Here is a tiny trained network, its code and every weight. The questions are about switching its units off for an input and a target symbol, where a switched-off unit gives its printed mean instead of its output.

import numpy as np


def w(rows, s, z=0):
    codes = np.array(rows[::2]) - 128.0
    scale = np.full(codes.shape[1], s)
    scale[-1] = z or s
    return codes * scale


def softmax(a):
    e = np.exp(a - a.max(-1, keepdims=True))
    return e / e.sum(-1, keepdims=True)


def log_softmax(a):
    a = a - a.max(-1, keepdims=True)
    return a - np.log(np.exp(a).sum(-1, keepdims=True))


def net(x, mask):
    ids = ['αδελξτψ'.index(c) for c in x.split()]
    T = len(ids)
    res = E[ids] + P[:T]
    u = 0
    for l in range(3):
        r = res
        for j in range(2):
            rows = slice(2 * j, 2 * j + 2)
            q, k, v = (r @ M[l][rows].T for M in (Q, K, V))
            z = softmax(np.where(np.tri(T) > 0, q @ k.T / 2**0.5, -1e9)) @ v
            o = O[l][rows]
            res = res + np.where(mask[u + j], z, o[:, -1]) @ o[:, :-1]
        u += 2
    return log_softmax(res[-1] @ U[:, :-1].T + U[:, -1])


Q, K, V, O = {}, {}, {}, {}
E = w([
[115,136,174,124],'α',
[255,60,122,113],'δ',
[136,204,123,117],'ε',
[234,49,149,165],'λ',
[66,112,59,168],'ξ',
[65,119,21,122],'τ',
[50,54,39,141],'ψ',
],0.0095)
P = w([
[119,188,14,253],'0',
[122,106,119,85],'1',
[119,130,117,79],'2',
[117,133,131,64],'3',
[126,127,132,61],'4',
[139,130,139,64],'5',
[145,131,141,57],'6',
[147,120,140,51],'7',
[157,124,149,54],'8',
[156,118,148,49],'9',
[165,122,152,57],'10',
[161,117,159,49],'11',
[168,127,162,58],'12',
[173,119,150,47],'13',
],0.004)
Q[0] = w([
[97,102,94,108],'L0H1',
[119,78,176,124],'L0H1',
[140,148,70,163],'L0H2',
[154,131,4,200],'L0H2',
],0.034)
K[0] = w([
[158,149,89,142],'L0H1',
[106,146,182,192],'L0H1',
[177,166,95,178],'L0H2',
[169,143,47,252],'L0H2',
],0.03)
V[0] = w([
[97,92,148,94],'L0H1',
[92,128,193,151],'L0H1',
[92,81,199,249],'L0H2',
[93,108,137,140],'L0H2',
],0.018)
O[0] = w([
[114,59,164,172,115],'L0H1',
[205,120,128,87,3],'L0H1',
[127,217,45,2,136],'L0H2',
[115,164,141,94,138],'L0H2',
],0.01,0.0025)
Q[1] = w([
[166,138,163,131],'L1H1',
[86,153,110,121],'L1H1',
[253,84,128,119],'L1H2',
[124,170,153,141],'L1H2',
],0.048)
K[1] = w([
[139,141,147,114],'L1H1',
[122,136,102,145],'L1H1',
[255,156,136,166],'L1H2',
[99,129,155,123],'L1H2',
],0.066)
V[1] = w([
[54,61,180,47],'L1H1',
[100,60,10,173],'L1H1',
[77,116,138,109],'L1H2',
[210,125,121,144],'L1H2',
],0.014)
O[1] = w([
[29,43,100,67,127],'L1H1',
[164,40,101,254,255],'L1H1',
[173,159,126,95,157],'L1H2',
[48,80,112,190,81],'L1H2',
],0.0091,0.0069)
Q[2] = w([
[97,113,251,139],'L2H1',
[30,174,57,186],'L2H1',
[175,129,14,124],'L2H2',
[15,252,156,122],'L2H2',
],0.02)
K[2] = w([
[81,14,209,97],'L2H1',
[31,194,75,194],'L2H1',
[114,174,7,144],'L2H2',
[33,190,252,130],'L2H2',
],0.022)
V[2] = w([
[113,106,55,22],'L2H1',
[234,16,40,116],'L2H1',
[246,31,184,49],'L2H2',
[91,141,218,100],'L2H2',
],0.013)
O[2] = w([
[175,170,34,208,62],'L2H1',
[254,62,71,44,180],'L2H1',
[145,158,39,66,105],'L2H2',
[145,12,173,73,5],'L2H2',
],0.0098,0.017)
U = w([
[180,52,152,212,45],'α',
[114,205,96,3,199],'δ',
[110,77,112,62,249],'ε',
[81,76,133,156,253],'λ',
[163,75,52,167,4],'ξ',
[194,244,194,123,94],'τ',
[92,104,47,197,109],'ψ',
],0.0062,0.0033)

Each question gives the input, a string of symbols that net reads in full, and the target symbol t.
The units are the heads (2 rows each of Q, K, V and O). Each row of codes is followed by its name. A weight is (code - 128) times the scale printed after its matrix; where a second scale follows, it is the last column's (O and U).
mask holds one flag per head, layer by layer. A switched-off head (its flag False) gives its mean, the last column of its rows in O, instead of its output. The means were averaged over made-up inputs and are rounded, as every weight is.
A unit's drop is (log p(t) with every unit on - log p(t) with that unit switched off) / (log p(t) with every unit on - log p(t) with every unit switched off).
The circuit of an input: a set's keep is (log p(t) with only the set's units on - log p(t) with every unit switched off) / (log p(t) with every unit on - log p(t) with every unit switched off). Starting from all 6 units, units are removed one at a time, each time the one whose removal leaves the highest keep (on an exact tie, the one counted first), for as long as the keep stays at least 0.8.
units of the circuit, in order: the units of the circuit, biggest drop first
most important unit: the unit with the biggest drop
heads that matter: for each layer, one digit per head in row order, 1 if its drop is at least 0.15 and else 0, layers parted by /
drop when u is switched off: that unit's drop, to one decimal
input ξ α τ τ, target τ: heads that matter : 11 / 11 / 01
input α ψ ξ, target ψ: heads that matter : 01 / 10 / 10
input α ψ λ, target ψ: units of the circuit, in order : [L1H2 L0H2 L2H1]
input ε ψ α, target τ: heads that matter : 10 / 10 / 00
input λ ξ ξ ε ξ ξ τ, target δ: most important unit : L1H1
input δ ψ τ α τ, target ε: units of the circuit, in order : [L2H1 L1H1]
input τ α ψ ψ λ ψ ε α α λ δ ψ, target α: units of the circuit, in order : [L1H1 L0H1 L2H2]
input ψ ε λ α, target τ: units of the circuit, in order : [L1H1 L2H2 L0H1]
input τ λ λ λ δ α τ ξ α, target δ: units of the circuit, in order : [L1H1 L1H2 L0H1]
input ψ λ λ, target δ: units of the circuit, in order : [L1H1 L0H2]
input α α α ε δ δ ξ α δ α ε ξ, target ψ: units of the circuit, in order : [L2H1 L1H1 L0H2]
input ε δ λ ξ λ α α ψ ξ ξ ψ ξ ψ, target λ: heads that matter : 11 / 10 / 10
input ξ ψ ψ τ α λ ξ α α ε ε ψ, target τ: heads that matter : 11 / 11 / 01
input α δ δ α ψ τ ε α, target ε: heads that matter : 10 / 10 / 01
input α λ δ, target ψ: units of the circuit, in order : [L1H2 L2H1 L0H2]
input δ ψ δ α α α α ψ ξ ε δ α λ, target ψ: most important unit : L1H1
input δ α α α λ ψ α δ α ξ, target ε: units of the circuit, in order : [L2H1 L1H1 L1H2]
input δ ξ ε ξ ε ε ψ δ ε α α α ξ, target ε: units of the circuit, in order : [L2H1 L1H1 L1H2 L0H2]
input ξ ψ ξ, target τ: units of the circuit, in order : [L2H2 L0H2 L1H1 L1H2]
input ξ α ε ψ α, target δ: heads that matter : 10 / 11 / 01
input α ξ δ α ψ ψ α ε α, target λ: heads that matter : 11 / 11 / 11
input α δ ψ α ξ ψ λ τ ε α α, target λ: heads that matter : 10 / 11 / 11
input λ ξ ψ τ ψ δ ξ λ τ ξ, target δ: units of the circuit, in order : [L0H2]
input ε δ ε α δ ε, target ε: units of the circuit, in order : [L0H2 L2H1]
input ψ ε λ, target δ: heads that matter : 11 / 11 / 10
input τ α τ λ ψ α α, target ε: units of the circuit, in order : [L0H1 L2H2 L1H1]
input ξ ψ ψ α ψ α α δ, target ψ: units of the circuit, in order : [L1H1 L1H2 L2H1 L0H1]
input ξ τ δ ψ, target τ: most important unit : L2H2
input λ ε ψ τ ξ, target δ: drop when L0H2 is switched off : 0.9
input δ δ ψ, target ε: drop when L1H1 is switched off : 0.9
